16, 10, -23, 18, 11, -22, -67, -27, 21, -56, -49, 36, 37, 28, 47, 6, 0, 24, 44, 6, 20, -26, -45, 26, -47, -76, 26, -40, -86, 8, 24, 23, -109, 17, 45, 31, 4, 39, -20, -62, -17, 5, 25, 27, 17, -23, 55, -21, 57, -7, -13, 72, 53, 12, -27, 4, 12, 54, 23, -67, 15, -28, 0, -25, 27, -12, 13, -46, -54, -37, -8 : <26>
11, -4, -7, 0, 13, -28, -38, 2, 11, -17, -9, 15, 29, 20, 60, 5, -12, 20, 29, -13, 17, 2, -7, 14, -36, -21, 16, 5, -10, -3, 23, -11, -65, 13, 21, 15, 12, 33, -22, -52, 25, 23, -13, -3, -44, 2, 16, -18, 29, 0, 8, 51, 17, 23, -23, 28, 2, 33, 14, -20, 4, -7, -23, -5, -13, -15, -12, -32, -24, -25, -3 : <11>
24, 20, -24, 18, 33, -13, -76, -1, 51, -11, -21, 23, 15, 41, 48, -7, -5, 18, -13, 5, -8, -9, 9, 27, -59, -73, 15, -42, 10, 2, 43, 8, -55, 3, 46, 42, -21, 12, -34, -36, -24, -4, 54, -21, 1, -19, 17, -15, -10, -54, -18, 13, -15, 11, -35, 9, 39, 51, 11, -7, 22, -47, -4, -23, 29, 3, 28, -36, -67, -1, 6 : <24>
11, 10, -11, 9, 16, -1, -20, -15, 13, -21, 1, 22, 9, 13, 23, 3, -17, 11, 14, 6, 21, -9, -23, -2, -6, -40, 13, -14, -24, -5, 15, 28, -48, 3, 24, 20, -16, 17, -19, -12, -15, 7, 7, 44, -1, -13, 8, -20, 11, -21, -7, 32, -10, -5, -19, -13, 9, 6, 18, -22, -7, -16, 0, 5, 7, 10, -3, -27, -22, -6, 10 : <26>
32, 14, -8, 6, -14, -8, -20, -12, 4, -28, -44, 27, 26, 3, 26, 8, 21, 19, 19, 9, 15, -4, -48, 0, -18, -57, 28, -20, -29, -5, 24, 21, -64, 2, -6, 12, 28, 24, -25, -109, -4, 13, 14, 23, 1, -39, 27, 20, 34, 19, -7, 37, 16, 5, -21, -29, -32, 46, 10, -22, 24, 0, -1, -5, 10, -2, -5, -8, -37, -25, -25 : <26>
24, -6, 16, 65, -18, -28, -45, -14, 13, -6, -16, 24, 26, 18, 40, -14, 8, 31, 27, 16, 46, -8, -53, -11, -16, -44, 29, 16, -30, 0, 53, -38, -96, 21, 24, 70, 31, 16, -5, -44, -18, 26, -4, -16, 33, -9, 31, -31, 50, -5, 5, 71, 22, -2, -33, -15, 8, 21, 30, -27, 1, 8, 18, -6, 13, -9, 3, -33, -43, -37, -7 : <26>
0, 8, -14, 4, 27, -5, -30, -6, 24, 1, -13, 20, 8, 29, 8, -13, 6, 8, -27, 0, -7, -9, -18, -6, -13, -48, 6, -9, -11, 1, 24, 19, -52, 30, 28, 30, -4, 2, -15, -22, -11, -9, 37, -3, 19, -6, 14, -17, 9, -33, -4, 34, -6, -1, -37, 40, 12, 24, 16, -12, 5, -32, 16, -24, 21, 2, 18, -10, -44, 1, -1 : <14>
1, 22, -23, 29, 1, -13, -40, -9, 25, -33, -28, 3, 43, 41, -4, 16, 6, 12, 7, -5, -1, 13, -18, 33, -23, -77, 29, -43, -46, 7, 22, 34, -70, 19, 39, 31, -15, 17, -20, -23, -20, 0, 31, 28, 23, -28, 44, -21, 20, -42, -16, 67, -3, 1, -35, 18, 16, 40, 4, -35, -5, -31, 5, -18, 23, 5, 30, -26, -36, -29, -6 : <15>
-4, 8, -1, 17, 11, -11, -53, -29, 25, -21, -11, 21, 37, -2, 34, 3, -8, 14, 19, 2, 19, -12, -42, 21, -25, -73, 16, -24, -29, 4, 19, 40, -103, 23, 33, 44, 2, 23, -21, -38, -24, 6, 25, -6, 28, -21, 7, 0, 44, -29, -20, 49, 8, -10, -34, 17, -2, 40, 16, -33, 5, -5, -6, -4, 18, -2, 36, -30, -64, -33, 6 : <26>
-7, 15, 6, 1, 9, -3, -23, -19, -7, -19, -31, 15, 22, 1, 1, -2, -2, 14, 60, 14, 11, -8, -53, 24, -12, -22, 25, -9, -23, -4, 27, 32, -25, 33, -1, -11, -5, 8, -11, -23, 5, 13, 6, 57, -3, -27, 28, -32, 30, -4, -13, 6, 14, 25, -5, -1, 5, 17, 4, -9, 4, -14, 19, -39, 2, 40, 26, -1, -25, -6, -12 : <32>
10, 18, 61, 12, 23, -13, -25, -19, -6, -26, -12, 34, 34, 11, 3, 10, -5, 5, 30, 30, 23, -15, -53, 33, -7, -37, 10, 36, 8, -3, 28, 10, -53, 36, 20, 18, 32, -4, 22, -34, -9, -2, 5, 21, 7, -24, 12, -39, 66, 8, -19, 24, 24, -15, -2, -16, -10, 24, 47, -22, -2, 1, 18, -5, 67, 11, 38, -26, -20, -13, -12 : <32>
58, 29, -24, -34, 25, -15, -44, -15, -16, -25, -10, 30, -27, 36, 39, -29, -16, 14, 25, 6, -40, 30, 5, 27, -35, -36, 12, -33, -29, 3, 67, 28, -43, 19, 72, 7, -18, 19, -17, -34, -18, 0, 22, -2, -4, -15, 25, -49, 16, 36, -25, 47, 2, 14, -23, 39, 25, 40, 10, 4, -7, -55, -3, -15, 25, -3, 16, -10, -31, 4, -3 : <27>
19, 20, -28, 4, 5, -11, -36, -22, 9, -32, -13, -25, 28, 40, 37, 3, -11, 1, 25, -2, -18, 3, -8, 3, -38, -21, 26, -15, -6, 1, 19, 3, -19, 10, 5, 7, -14, 6, -15, -24, 2, -1, 10, 4, -2, -6, 15, -8, 23, -10, 7, 36, -13, 35, -40, 47, 19, 33, 6, 5, 10, -36, 3, -9, -50, -5, 26, -50, 0, -22, 22 : <34>
12, -17, -30, 20, 22, -30, -69, -17, 25, -43, 6, 28, 44, 37, 34, -5, -10, -1, 19, -2, 9, -4, -25, 14, -40, -21, 20, -19, -9, 3, 25, 15, -52, 19, 19, 5, -20, 12, 6, -43, 3, -4, 11, -14, 16, 6, 25, -34, 45, -29, 3, 66, -15, 33, -44, 6, 30, 28, 29, -3, 27, -32, 20, -17, 6, -10, 21, -22, -17, 2, 38 : <24>
19, 5, -28, 4, 18, -28, -62, -10, 29, -31, -5, 23, 40, 38, 43, -12, -23, 12, -3, -1, -8, -4, -23, 12, -29, -39, 25, -44, -23, 22, 37, -10, -52, -5, -4, 39, -9, 6, -18, -45, -8, 4, 10, -4, 14, -19, 25, -37, 4, -22, -8, 64, 1, 19, -43, 27, 24, 13, 0, -1, 11, -36, 15, -33, 12, 3, 35, -35, -47, -14, 14 : <24>
3, 12, 7, 12, 1, 1, -13, -15, -2, 18, -25, 13, 9, 15, -1, -5, 6, 33, 11, 10, 17, 0, -33, 14, 0, -57, 18, -25, -13, 5, 26, 28, -16, 5, 27, 19, -8, 11, -5, -29, -4, -10, 20, -4, 19, -54, 13, -13, 2, 1, -44, 11, -2, -16, 3, -13, 9, 15, 10, -29, 17, -14, 16, -9, 29, 2, 34, -4, -21, 8, -23 : <32>
